[[151 100 150 150 106  99]
 [115 113 149 152 150 136]
 [151 110 148 137 108 102]] -> 151

[[147 128 107 129 128]
 [132 135 123 146 105]
 [109 118 150 117 139]] -> 109

[[121 117 147 131 126 147 143]
 [135 130 102 145 128 132 155]
 [105 116 147 122 117 129 115]] -> 105

[[132 130 111 141 135]
 [111 128 105 129 128]
 [125 125 145 111 119]] -> 125

[[129 112 138 114 117 107]
 [128 112 143 106 103 107]
 [107 145 132 119 117 110]] -> 107

[[134 113 146 105 153]
 [111 155 142 130 155]
 [131 128 118 144 134]] -> 131

[[142 123 128 131 142 113]
 [116 134 120 122 123 146]
 [135 129 102 140 128 135]] -> 135

[[142 116 142 143 117]
 [119 142 143 141 138]
 [129 145 120 106 140]] -> 129

[[114 155 153 122]
 [114 146 144 127]
 [142 140 153 128]] -> 142
---
[[132 142 139 114]
 [134 147 146 110]
 [137 155 151 104]] result: 104

[[132 134 121 113]
 [122 110 125 121]
 [133 150 136 120]] result: 110

[[133 106 133 108 148 156 147]
 [143 123 111 139 108 114 105]] result: 105

[113 148 148 151 142] result: 113

[112 102 146 114 112 133 143] result: 102

[114 137 107 153 151] result: 107

[118 126 136 131 104 143] result: 104

[[124 129 129 130 134 127 128]
 [116 139 129 131 122 121 156]
 [138 134 132 131 120 144 124]] result: 116
---
[[103  99 110 157 147]
 [149 133 149 131 143]
 [103  99 110 157 147]]
103

[[150 143 141 100 154 102 121]
 [111 144 115 107 127 154 114]
 [143 130 135 148 125 156 136]]
150

[[123 132 101 154 131]
 [123 128 114 144 123]
 [117 148 103 136 126]]
123

[[106 109 120 147 107 104]
 [106 109 120 147 107 104]
 [121 118 144 110 146 133]]
106

[[146 106 109 120 147]
 [138 122 119 142 112]
 [138 122 119 143 111]]
146

[[112 139 121 118]
 [144 147 104 108]
 [144 147 105 108]]
112

[[134 122 149 150]
 [134 122 121 121]
 [134 122 130 130]]
134

[[127 149 124 121 138 140 138]
 [154 152 127 149 143 132 157]
 [130 142 119 132 107 139 125]]
127

[[133 144 131 140]
 [103 112 154 145]
 [133 144 130 140]]
133
---
[148 155 133 140 144 133 150] >> 133

[[138 136 118 121 135 120 118]
 [103 136 152 121 136 121 152]
 [112 136 143 121 136 121 143]] >> 118

[138 135 155 143 129 147 137] >> 155

[119 150 104 101 111 155] >> 104

[152 108 142 126 137] >> 142

[[137 124 129 132 127]
 [120 134 119 134 125]
 [107 134 133 124 130]] >> 129

[144 147 157 153] >> 157

[[130 119 137 114 106 127]
 [135 106 122 134 142 128]
 [117 136 133 136 136 105]] >> 137
---
[102 136 134 137 118 121 145] Out: 118
[128 134 135 119 135 151 133] Out: 135
[145 105 142 145 111 150 147] Out: 111
[115 121 156 126 112 151 129] Out: 112
[120 104 115 127 132 153 107] Out: 132
[110 146 108 144 112 150 115] Out: 112
[147 109 120 121 114 111 154] Out: 114
[129 124 121 157 132 146 110] Out: 132
[114 114 118 109 111 129 106] Out: 111
[130 120 126 127 121 143 102] Out: 121
---
[[115 142 112 118 132 127]
 [150 129 132 111 129 145]
 [146 133 131 124 137 116]] --> 118

[139 126 158 155 104] --> 158

[132 137 100 152 108 144 131] --> 108

[107 123 110 148 150 108] --> 148

[144 141 139 117 103] --> 139

[[113 140 115 138 111 140 115]
 [146 118 145 110 112 142 116]
 [122 142 107 143 118 128 130]] --> 111

[141 123 131 157] --> 123

[[154 127 116 153 124]
 [101 126 134 106 131]] --> 116
---
[104 122 101 108] value 122
[138 112 150 102 109 148 108] value 109
[121 124 110 106] value 124
[118 145 111 119 126 105 128] value 126
[107 110 122 142 118] value 122
[158 132 146 131 103 141 130] value 103
[137 104 110 152 112 146 153] value 112
[144 149 106 148] value 149
